In the rows, 128 means zero.
Rows near named flat spaces through zero
z108_z462: [188 165 155 126 180 178 130 108 139 124  38 116 190 163 166 106 118 163
 127 144 118 117 117 204 199 149  83   4 124 137 185 153]
z535_z632: [159 118 113 149 144 191 146 169  98 103  87  92 131 157 149  83 147 164
 121 146  91 133 117 158 148 128 140  93 139  75 134 128]
z535_z632: [150 163 178 158 157 138 105 111 107 117 122 114 161 160 133  94 111  90
  84 116 113 189 131 139 140 150 191 136 131 118 113 118]
z108_z462: [102 116 129 115  86 129  92 164  87 144 162 122 112 110 114 121 112 144
 128 123 123 128 102  70  98 101 157 176 124 123  98 111]
z163_z762: [109 149 149  70 118 128  68 116 128 131 137 129 158  86 124 128  78 123
 147 124 155 136 156 143 146 113 116  84 128 148 117 115]
z108_z462: [119 146 121  60 104 133  90 139 118 110 155 109 152  97 107  97 127 134
 187 118 112 118 199 101  82  99 125 136 135 128 118 106]
z535_z632: [131 148 162 119 127 103 116  91 156  81 136 145 179 113 132 134 127  76
 149 109 162 170 183 138 121 131 113  93 146 132 103  78]
z338_z958: [137 178 151 158 168 148 121 111 118 148  98 125 142 188 109 145 133 165
 102 152  69 100  83 143 157 160 140 129  85 169 170 179]
z163_z762: [156 134 128 159 167 104 140 114 150 130 121 143 116 156 145 142 134  96
  85 147 147 159 118 147 155 155 136 116 143 129 134 157]
z163_z762: [165 153  82  93 137 117  92 199 110  86 149 137 111 168 124 141 163 146
 132 214 107 150 147  85 113 128 106  98 163 119 117 150]
z108_z462: [102 116 139 117 102 179 100 175  57 159 115 110 107 115 129 113  62 165
  87 138 116 138  60 141 169 122 153 114 113 117 115 117]
z338_z958: [134 150 161 147 137 117 154  89 144 120 107 148 158 146 124 147 129 110
 125 113 127 133 127 145 136 153 106 112 114 157 144 111]
z535_z632: [149 150  92  12 125 106 146 144 101 188 142 122  86 107 105  85  75 109
 135 131 112 128 201 124 101 146 105 151 143 173 179 154]
z338_z958: [146 123  59  78 164 126  92 170 139 140 148 111  77 121 136 119 129 143
 124 191 133 123 161 144 147 120 131 108 158 108 136 202]
z338_z958: [112  89  79  81  94 129 143 174 101 141 162 112  74  90 119  98 116 125
 141 126 129 129 160 106  92 108 136 171 150 100 113 116]
z108_z462: [136 124 112 102 116 125 104 140 144 117 133 128 144 113 135 129 150 152
 172 136 139 101 144 102 110  99  99 106 138 125 127 131]
z338_z958: [129  91 119 132  95 136 183 135 113 167 112 124 108 115 134 108 129 148
 138  90 124  94 101 107 103 119 113 163 119 127 152 115]
z163_z762: [135 111 134 134 134 163 164 110 130 115 103  97 145 111 142  76 126 113
 141  87 123 137 168 175 129 128 144 121 135  90 131 101]
z535_z632: [160 124 124 133 148 128 211  84 166 113  94 121 148 133 138  96 161  99
 160  87 121 119 194 169 109 148  98 122 137 121 167 113]
z338_z958: [124 175 131  99 142 166 133 117 129  81 100 116 171 149  99 130 145 158
 175 146  70 101 179 173 134 143  89  79 106 146 154 117]
z163_z762: [143 152 133 151 181 126  86 121 141 108 138 118 131 153 135 126 131 102
  90 160 128 170 141 156 159 143 178 116 141 110 110 165]
z535_z632: [ 76 136 155 147  90  56  90  87 182  75 182 188 164 104 105 226 160  97
 169 125 181 127 131  74  97 109  88 132 119 165  73  79]
z108_z462: [115 159 123  77 119 127  92 109 146 106 160 103 167 108  93 100 162 140
 213 106  90  86 218  93  60  97 134 167 118 138 131 125]
z108_z462: [135  93 101 131 105 115 136 170 108 131 156 125  90 121 136 110 140 117
 117 130 139 149 123  81  94 112 151 171 155  94 102 118]
z163_z762: [122 155 121 148 156 163 113 118 138 112 120  97 148 159 105 120 177 178
 163 138  61  73 140 134 116 122 150 149  96 125 148 167]
z163_z762: [ 96 150 136  71 111 122 107  96 142 160 131 133 147  93 101 145 102 153
 176 109 123  70 148 129 121 116  91 125  95 184 158 137]
z163_z762: [166 125 104 125 145 106 175 132 143 128 115 144 109 150 141 131 145 110
 117 145 135 139 142 135 128 151  96 114 150 132 153 142]
z338_z958: [152 125 119 189 171 110  99 131 161  94 142 130 124 162 151 144 175 110
  98 164 146 159 115 122 142 128 167 125 152  90  97 163]
z535_z632: [127 133 148 104 139 121  92  90 146 170 137 106 147  92 135  89 100 112
 139  83 148 118 156 129 121 108 166 152 125 135 136 151]
z163_z762: [118 118 121 152 154 136 125 128 119 118 156  98  99 127 124  92 123  85
  92 120 118 176 161 152 127 137 211 181 142  83  96 135]
z108_z462: [140 115 141 164 105  83 123 140 124 139 154 157 118 143 137 149 145 110
 103 124 155 149  79  51  97 120 141 172 140 134 104 118]
z338_z958: [119 103 165 180  85 142 181 109 122 108 106 132 165 127 133 119 155 130
 153  66 124 116 103 104  93 117 119 152 113 114 118  57]
z535_z632: [179 175 154  76 149 111 174 105 120  84 110 140 164 144 128  88  98  37
 118 120 130 221 235 177 126 182 101  77 169 140 141  70]
z108_z462: [161 116 150 136  98 104  94 164 113 141 114 169 144 135 169 160 113 143
 103 151 187 148  40  68 147 110  86  69 150 140 113 113]
z338_z958: [124  78 127 132  88 148 116 148 121 146 121 114 135  87 159 102 126 159
 152  94 162 103  93  98 117  78 127 124 136  93 112 107]
z338_z958: [117  78 125 142  99 107  92 157 110 169 166 126  90  92 153 115 101 113
  92 111 182 153  78  74 118  93 180 176 149  97  84 129]
z163_z762: [160 120 123 163 154  99 150 133 137 126 126 148 104 156 151 141 134  89
  75 150 155 176 108 133 148 154 136 121 155 118 122 142]
z108_z462: [160 110 124 161 134 119 139 141 137 134 111 141 123 148 158 137 148 137
 109 140 150 129  82 110 139 126 115 109 142 117 132 142]
z535_z632: [131 150 106  84 117  66 201 122 125 142 146 178  83 146  91 170 115  81
 113 147 119 145 162 119 103 182  68 155 131 196 162 119]
z535_z632: [134 145 105  59  98  98 145 140 140  67 146 156 147 114 110 148 148 105
 189 148 136 142 214 113  88 129  47  86 157 145 121  73]
[101 138 145 118 127 116  64 130 117 131 163 130 125 108 121 139  90 107
 102 138 151 163 122 122 144 121 168 134 131 130  90 129] -> z163_z762
[167 153 132 209 184 102 204  88 166 105 103 151 126 210 125 159 193 101
  95 143  95 135 121 148 131 186 124 147 119 144 162 158] -> z338_z958
[103 108  95 144 106 115 154 163 116 132 137 160  77 144 112 192 140 159
 111 171 122 104  68 109 136 138  89 136 115 146 128 136] -> z535_z632
[154 105 125 150 150 117  88 130 154 167 117 130 123 121 174 132 124 145
 103 138 180 117  71 118 164 105 137  99 142 117 131 182] -> z338_z958
[194 157 179 159 139 127  96 126 130 142  74 149 194 176 171 135 141 164
 118 137 144 121  49  87 151 122  95  58 128 154 155 142] -> z108_z462
[140 116 126 121 129 148 106 131 139 146 103 119 145 114 153 120 126 167
 146 126 145  93 103 132 148 103 109  86 127 122 143 148] -> z338_z958
[135 190 141 123 170 152 122 112 116 151  95 123 139 182  99 143 121 170
 114 161  59  91 107 160 161 165 121 113  83 183 185 184] -> z338_z958
[ 94 125 180 117  82 109  76 113 121 156 129 165 158  86 137 174  67 133
 121 108 190 128  60 104 156 107  98  88 112 170 106  92] -> z163_z762
[127 127 102 104 131 177  87 166 110 136 116  94 127 125 130 106 134 197
 154 153  96  82 115 129 138  98 132 107 119 109 139 164] -> z338_z958
[134 152 146 124 126 149 189  96 130 130  80 133 160 149 112 131 136 152
 158 105  85  85 134 157 126 153  75 109  94 168 183 112] -> z338_z958
[169 127 112 172 170  91 203 101 161 157 107 151  94 176 138 148 158 105
  88 136 126 123 109 140 135 173 114 151 129 152 176 177] -> z338_z958
[ 91 160 159 115 122  62 109 111 103 127 199 162  97 124  87 158  69  24
  60 130 147 227 157 113 118 171 182 195 136 164  79  95] -> z338_z958
[119 148 145 135 136  96 126  86 167 118 131 156 151 129 119 171 137 112
 141 125 145 118 136 132 132 138  99 115 116 164 134 128] -> z108_z462
[ 72 127 119 129 124 171  94 120 132 144 126 104 128 108 102 148 131 201
 164 129  92  45 100 147 143 102 133 137  77 138 139 161] -> z108_z462
[103  84 107 131 115 115 154 105 171 153 121 143 108  85 142 161 127 141
 148 110 174  80 109 150 145 112  85 113 120 135 140 139] -> z535_z632
[136 138 129 110 130 147  95 146 109 130 132 106 137 128 129  97 122 141
 133 131 113 132 138 117 122 114 153 130 132 115 123 135] -> z535_z632
[155 121 119 108 118 124 120 153 122 120 127 129 134 125 146 111 134 128
 138 135 144 141 137 105 116 114 113 107 154 114 123 118] -> z108_z462
[151 123 148 182 140 105 151 120 132 141 116 152 122 161 147 148 134 108
  80 129 146 153  74 115 143 149 135 134 131 135 130 134] -> z108_z462
[117 161 167 166 139 155  76 118 128  70 124 119 186 152 122 139 151 142
 139 138 106 140 121 132 139 120 153 101 114 114  95 107] -> z338_z958

Rows near named flat spaces through zero (a row that begins with a name and a colon came from that space)
z356z403: [136 130 136 124 117 125 142 117 131 147 134 153 133 101 156 139 119 130
  95 106 121 120 119 116 103  85 177 138 163 107 121  91]
z757z508: [178  73 107 113 130 155 166 155 103 137 190 156 200  92 131 111 139 120
 133 118 148  86 152  95 118 134 155 105 180 128 101 129]
z858z640: [116 148 120 120 133 112 126 128 116 114 124 102 118 179 108 110 157 124
 151 117 121 144 124 113 119 148  78 143 109 151 106 162]
z481z449: [145 172 151  95  89 133  91  79 164 107 101  89 123 131 145 173  94  91
 118 128  67 162 117 157 127 104 136 151 140 141 150 172]
z481z449: [141 137 144  90 113 163  95 100 163  98 108  94 135  51 112 131  38  96
 150 118 160 132 140 149 201 124 143 126 118 118 217 104]
z356z403: [110 157 113  94 105 119 124  79 102  94  98 100 119 136 120 118 100  65
 110  70 121 156 126 149 171 108 121 157 104 138 139 131]
z757z508: [108 144 108 141 149 101 143 140 117 142 127 103 104 109  80  70  87 143
 155 127 179 140 128  96 118 151  79 127 113  81 148 108]
z858z640: [115 129 114 130 134 117 118 122  99  96 112  91 115 199 122 129 181 112
 138 139 107 155 126 155 156 160  81 129  77 164 107 198]
z858z640: [119 166 143 102  98 134 103  86 151 116 102 128 124 148 144 168 120  95
 118 115  68 141 121 155 134 101 130 159 139 169 124 134]
z858z640: [146 131 172 136 105 134  98 156 161  93 122 120 114 135 134 151 116 133
  97 104 143 124 126 127  89 137 178 106 116 109 148 158]
z481z449: [134 129 112 109 165 147 141 142 143 165 153 151 176  27  84  66  79 171
 204 143 219 109 151  66 177 139  94 120 145 117 191  47]
z356z403: [160 132 173 103 121 141  99 137 143  90 131 124 154 168 176 162 217 155
 119  98 132 138 119 105 134 115 176 128 107 176 129 174]
z356z403: [147 150 156 108 117 141 114 106 158 149 125 175 165  93 178 166 150 154
 110 125 114 131 123 114 134  75 185 141 159 152 143  96]
z481z449: [120 164 141 135 129 109 101 131 151 117 109  82  96 177 108 131 138 143
 156 157 106 160 116 127 101 158  73 134 103 135 131 187]
z481z449: [131 132 115 145 144  99 139 141 105 136 136 110 125 176 127 114 183 153
 135 151 121 152 120 110  99 148  92 125 114 126  96 182]
z481z449: [ 71 141 165 194 160 112  93 190 163 132  95 163  67 177 110 129 172 210
 140 162 169 119 121 128 108 170 107 103  60 138 139 105]
z858z640: [125 101 133 167 111 121 136 152 131 125 130 119  81 145 124 145  89 107
  84 134 100 107 122 161  62 140 153 109 142  77 101 142]
z757z508: [104 112 124 135 131 132 120 106 121 114 105  90  78 178 144 160 146 102
 130 156  70 132 112 188 156 130 108 143 104 148 108 146]
z757z508: [152  96 160 123 123 153 109 145 141  92 133 111 125 143 159 160 160 131
 115 119 131 114 124 142 140 130 178 112 112 140 137 153]
z481z449: [138 114 106 120 144 130 139 131 107 124 138 102 143  96 104  91 108 126
 154 134 173 136 139 117 166 149 105 115 112 108 157 134]
z356z403: [ 75 131 131 194 125  93 117 112 128 140  69 105  20 142 139 158  80 121
  65 173  91 154 100 213 115 119 143 122  86  56 140 119]
z757z508: [170  62 155 125 112 170 124 162 139  90 160 117 134 150 159 172 152 108
 108 120 105  82 131 150 107 139 190 103 146 139 103 165]
z356z403: [133 145  89 104 130 113 161 108  91 146 145 142 173 100 107  82 116 111
 137  98 150 140 140  90 136 117 102 143 150 124 119 113]
z356z403: [124 139 131 112 116 122 125 111 117 106 116 110 118 136 132 126 122 103
 111  89 131 140 123 131 138 115 140 140 115 126 133 132]
z757z508: [122 156 165 131 118 130 109 139 187 140 121 128  96 101 115 135  70 148
 137 122 133 113 118 106  77 117 140 136 155 101 154  84]
z481z449: [158 141 119  87 114 140 137  93 133 142 144 126 172  83 138 130 100 107
 139 120 110 133 132 110 136  97 135 147 177 131 137 119]
z757z508: [159  93 133 138 115 141 134 166 122 108 156 141 153 128 125 129 130 120
 103 111 146 104 144 122  96 150 164  94 138 115 115 159]
z858z640: [135  84 120 137 116 157 126  98 126 134 121 131 121 132 174 195 130  91
 101 185  44 115 126 215 162 112 157 123 145 146 108 144]
z356z403: [127 121 129 141 147 143 125 164 163 149 144 132 128  78  78  97  67 157
 182 161 174  99 144 103 118 165  92 107 142 105 164  90]
z356z403: [152 143 140  75 101 148 124  88 127 114 133 154 181 129 176 161 168 101
 108  78  94 129 128 119 151  75 175 158 158 186 112 124]
z481z449: [107 155 133 142 117 120 104 110 138 126  91 142 114 119 129 145 105 124
 104 141 122 152 129 164 151 123 135 124 101 125 157 127]
z356z403: [ 71 121  94 193 138  85 137 125  95 133  85  83  29 157  93 111  72 103
  98 171 112 155 114 200 121 161  82 116  74  55 125 144]
z757z508: [104 100 115 163 120 146 122 115 132 146 107 165 110 123 143 176 103 103
 100 188  70 109 135 215 154 128 140 114 131 137 118 111]
z858z640: [186 146 154 124  71 136  91 121 169 100 125  99 149 103 131 175  57  91
  83 146  87 154 137 160  76 138 170  98 155  89 160 226]
z858z640: [ 93 162 114 133 119  99 131 113 112 123 103 126 101 152 104 109 109 105
 113  98 124 147 124 132 117 127 100 146 110 122 117 122]
z481z449: [136 160 113 113 129 118 137 107 133 162 136 143 161 102 122 116 117 138
 149 144 117 143 131 101 119 113 100 144 162 132 128 119]
z858z640: [139 112 163 129 143 145 101 160 136  94 122 137 142 120 147 130 177 171
 125 109 201 128 133 114 176 138 176 100  72 142 175 129]
z757z508: [125 158 174 119 104 137  92 115 178 117 104 133 106 146 157 179 130 132
 112 120  87 129 112 141 106 101 161 146 136 151 134 124]
z757z508: [106 119 128 147 147 131 115 123 129 132 102 125 103 106 131 131 118 144
 132 162 149 137 126 162 184 132 128 117  88 117 168 104]
[126 170 160 119 134 112 108 139 158 121 115 109 112 107 113 102 112 168
 144  99 187 148 118  76 114 124 130 134 108 102 177 109] -> z757z508
[142  60 119 185 154  93 169 205  72 109 168  81  82 223 129 101 213 154
 100 128 144 116 112 107  37 180 128  91 101  74  49 213] -> z356z403
[139  81 161 137 136 161 121 162 172 118 143  90  80 105 126 142  81 137
 150 143 138  80 118 135 109 141 155 114 144  92 150  95] -> z757z508
[128 144 132 140 102 113 128 130 140 127 124 119 105 132 111 131  77 104
 101 116 105 129 124 133  66 130 132 128 150  92 116 142] -> z858z640
[143 144 158 121 122 115 120 128 132 118 122 128 128 125 162 135 158 153
  94  91 153 147 113 100 113  96 184 131 118 111 142 130] -> z356z403
[118 166 176 114 110 130  91 112 179 111 100 105  85 160 151 170 131 133
 126 114  88 136 103 133 103 103 144 156 127 147 135 127] -> z757z508
[ 95 186 191 133 126 134  77 115 228 154  81 133  63  72 131 159  50 177
 147 149 133 126 103 126 117  91 149 151 135 104 205  32] -> z757z508
[156 217 129  70 102 117 114  85 160 147 128 137 197  54 101  99  64 126
 155  97 150 169 140  60 120  99 106 156 173 129 180 119] -> z858z640
[146  78  85 111 121 140 181 114  71 135 163 148 166  93 138 109 112  75
  98  89 129  99 142 132 144 104 162 129 169 112  94  98] -> z481z449
[127 115 108 155 135 107 158 129 104 165 139 151 127 128 145 128 143 140
 100 150 108 129 122 130  95 113 137 125 151 100  93 122] -> z356z403
[110 142 114 170 139  98 132 121  97 167 104 205 152 110 163 136 177 173
  70 156 146 162 132 145 153 103 164 108  98 120 134 115] -> z481z449
[111 111 147 176 129 110  95 142 104  82  80 111  81 179 160 159 182 139
  61 141 144 167 119 195 165 148 173  90  27 112 150 195] -> z481z449
[132 113 111 161  98 149 137 132 143 175 140 237 177  75 131 167  74 108
  80 168  82  88 160 173  98 118 167 100 194 130 106  92] -> z757z508
[113 117 141 138 162 116 124 178 110  95 133 108 110 188 111  90 207 173
 158  99 196 127 125  85 135 169 103 117  63 148 122 147] -> z858z640
[126  87 143 125 114 165 133 155 163 111 147 108  88 107  95 129  39  87
 144 104 125  59 132 139  95 143 140 126 167 104 127  75] -> z356z403
[103 152 109 149 119 103 114 106 109 117  89 111 103 144 111 127 104 104
 103 147 116 170 129 176 149 144 101 121  83 112 143 168] -> z481z449
